Below is a small trained network, with its code and all its weights. Each question gives an input and a target symbol and asks what happens when units are switched off, that is, made to give their printed mean instead of their output.

import numpy as np


def w(rows, s, z=0):
    codes = np.array(rows[::2]) - 128.0
    scale = np.full(codes.shape[1], s)
    scale[-1] = z or s
    return codes * scale


def f(y):
    return np.maximum(y, 0)


def softmax(a):
    e = np.exp(a - a.max(-1, keepdims=True))
    return e / e.sum(-1, keepdims=True)


def log_softmax(a):
    a = a - a.max(-1, keepdims=True)
    return a - np.log(np.exp(a).sum(-1, keepdims=True))


def net(x, mask):
    ids = ['Γαδεζλφ'.index(c) for c in x.split()]
    T = len(ids)
    res = E[ids] + P[:T]
    u = 0
    for l in range(2):
        r = res
        for j in range(2):
            rows = slice(2 * j, 2 * j + 2)
            q, k, v = (r @ M[l][rows].T for M in (Q, K, V))
            z = softmax(np.where(np.tri(T) > 0, q @ k.T / 2**0.5, -1e9)) @ v
            o = O[l][rows]
            res = res + np.where(mask[u + j], z, o[:, -1]) @ o[:, :-1]
        u += 2
        y = f(res @ A[l][:, :-1].T + A[l][:, -1])
        res = res + np.where(mask[u : u + 4], y, B[l][:, -1]) @ B[l][:, :-1]
        u += 4
    return log_softmax(res[-1] @ U[:, :-1].T + U[:, -1])


Q, K, V, O, A, B = {}, {}, {}, {}, {}, {}
E = w([
[83,160,78,198,50],'Γ',
[149,221,183,197,181],'α',
[154,93,130,129,161],'δ',
[217,134,133,140,100],'ε',
[98,144,178,117,132],'ζ',
[7,147,164,164,94],'λ',
[126,48,137,146,85],'φ',
],0.019)
P = w([
[62,169,96,17,157],'0',
[234,179,188,70,202],'1',
[76,143,91,92,160],'2',
[199,113,239,106,135],'3',
[62,102,79,164,141],'4',
[165,88,255,125,91],'5',
[58,108,64,203,136],'6',
[142,70,251,167,58],'7',
[86,99,66,220,144],'8',
[233,54,217,68,17],'9',
[90,130,72,228,159],'10',
[170,99,233,132,17],'11',
[87,117,82,233,156],'12',
[163,111,231,111,16],'13',
],0.0078)
Q[0] = w([
[132,160,1,98,174],'0.h1',
[249,61,151,223,181],'0.h1',
[25,136,133,29,94],'0.h2',
[52,122,251,133,141],'0.h2',
],0.0089)
K[0] = w([
[164,111,102,2,242],'0.h1',
[80,157,127,150,136],'0.h1',
[209,119,154,111,84],'0.h2',
[166,134,207,98,160],'0.h2',
],0.0072)
V[0] = w([
[252,159,3,112,5],'0.h1',
[107,115,168,182,101],'0.h1',
[81,81,49,246,112],'0.h2',
[155,91,191,45,182],'0.h2',
],0.0053)
O[0] = w([
[232,4,109,253,80,2],'0.h1',
[96,132,234,197,153,222],'0.h1',
[65,124,131,218,178,101],'0.h2',
[223,105,72,180,205,124],'0.h2',
],0.0074,0.0036)
A[0] = w([
[128,57,202,54,63,221],'0.n1',
[149,98,116,138,255,251],'0.n2',
[37,116,183,87,93,43],'0.n3',
[152,134,169,233,88,177],'0.n4',
],0.0056,0.0021)
B[0] = w([
[112,176,181,70,101,253],'0.n1',
[138,222,42,118,107,178],'0.n2',
[165,133,66,2,152,245],'0.n3',
[121,232,131,34,145,250],'0.n4',
],0.0076,0.0044)
Q[1] = w([
[91,191,136,132,117],'1.h1',
[99,128,10,124,102],'1.h1',
[255,148,152,113,85],'1.h2',
[177,19,27,167,117],'1.h2',
],0.0081)
K[1] = w([
[149,118,216,124,27],'1.h1',
[133,2,122,58,207],'1.h1',
[154,212,73,212,142],'1.h2',
[145,106,80,58,128],'1.h2',
],0.0066)
V[1] = w([
[54,113,87,65,77],'1.h1',
[120,149,127,165,189],'1.h1',
[58,154,255,184,162],'1.h2',
[30,188,187,135,119],'1.h2',
],0.0088)
O[1] = w([
[38,110,146,192,28,173],'1.h1',
[121,181,162,196,205,114],'1.h1',
[199,54,121,31,132,199],'1.h2',
[222,67,2,98,102,250],'1.h2',
],0.0097,0.013)
A[1] = w([
[104,160,109,161,62,145],'1.n1',
[179,114,75,111,141,20],'1.n2',
[148,103,63,153,127,186],'1.n3',
[7,72,114,131,103,253],'1.n4',
],0.013,0.0024)
B[1] = w([
[145,75,124,210,84,178],'1.n1',
[93,114,119,169,168,247],'1.n2',
[79,123,125,174,127,208],'1.n3',
[93,68,105,80,255,205],'1.n4',
],0.011,0.015)
U = w([
[117,80,205,198,122,31],'Γ',
[124,254,49,83,109,89],'α',
[68,192,155,152,150,129],'δ',
[231,51,215,209,42,248],'ε',
[114,143,144,9,54,254],'ζ',
[65,153,164,96,157,36],'λ',
[247,18,244,155,226,73],'φ',
],0.0057,0.0048)

Each question gives the input, a string of symbols that net reads in full, and the target symbol t.
The units are the heads (2 rows each of Q, K, V and O) and the neurons (one row each of A and B). Each row of codes is followed by its name. A weight is (code - 128) times the scale printed after its matrix; where a second scale follows, it is the last column's (O, A, B and U).
mask holds one flag per unit, layer by layer, with each layer's heads first. A switched-off unit (its flag False) gives its mean, the last column of its rows in O or B, instead of its output. The means were averaged over made-up inputs and are rounded, as every weight is.
A unit's drop is (log p(t) with every unit on - log p(t) with that unit switched off) / (log p(t) with every unit on - log p(t) with every unit switched off).
The circuit of an input: a set's keep is (log p(t) with only the set's units on - log p(t) with every unit switched off) / (log p(t) with every unit on - log p(t) with every unit switched off). Starting from all 12 units, units are removed one at a time, each time the one whose removal leaves the highest keep (on an exact tie, the one counted first), for as long as the keep stays at least 0.8.
units of the circuit, in order: the units of the circuit, biggest drop first
k most important neurons: the k neurons with the biggest drops, biggest first
top k neurons in layer l: the k neurons of layer l with the biggest drops, biggest first
which heads matter: for each layer, one digit per head in row order, 1 if its drop is at least 0.15 and else 0, layers parted by /
input φ α δ ζ λ ε, target ζ: 2 most important neurons	1.n4; 0.n1
input ε δ ε λ Γ ζ ζ δ ζ α α φ ζ ε, target φ: which heads matter	10 / 11
input ε α φ ε δ ζ Γ ζ, target ε: units of the circuit, in order	0.h1
input ζ ζ λ δ, target ζ: units of the circuit, in order	0.h1; 1.n2; 1.h1
input φ φ Γ, target Γ: units of the circuit, in order	1.n1; 1.h2
input ζ δ ε ζ λ λ ζ ζ α, target α: top 2 neurons in layer 1	1.n4; 1.n1
input Γ ζ Γ ζ λ ζ ε ε, target ζ: units of the circuit, in order	0.n4; 0.n1; 1.n1
input λ δ α ε λ, target Γ: units of the circuit, in order	0.h1; 1.n3; 1.h2; 1.n2
input λ φ φ φ, target ζ: which heads matter	10 / 00
input λ ζ ζ ζ ε δ λ δ Γ δ δ α, target φ: units of the circuit, in order	1.h1; 1.h2
input φ ε ε, target ε: 2 most important neurons	1.n4; 1.n1
input φ λ λ Γ, target ε: units of the circuit, in order	1.n1; 1.h1
input ζ Γ Γ φ, target ε: which heads matter	10 / 00
input ε α ζ ε φ ε δ, target δ: units of the circuit, in order	1.h2; 0.h1
input ζ α λ δ ζ φ α ζ, target φ: which heads matter	01 / 11
input α φ δ ζ ζ ζ α α α ε, target φ: units of the circuit, in order	1.h1
input φ φ ε ζ α Γ, target ε: units of the circuit, in order	0.h1; 1.n1
input ζ ζ ε, target ε: top 3 neurons in layer 1	1.n1; 1.n4; 1.n2
input ζ Γ ζ ζ ζ λ α λ α ζ φ Γ Γ, target Γ: which heads matter	00 / 10
input φ φ δ, target δ: units of the circuit, in order	1.h2
input ζ Γ φ λ ζ φ, target ζ: top 3 neurons in layer 1	1.n1; 1.n2; 1.n3
input ζ Γ φ ε λ δ α δ α Γ α φ ζ φ, target φ: top 2 neurons in layer 0	0.n3; 0.n2
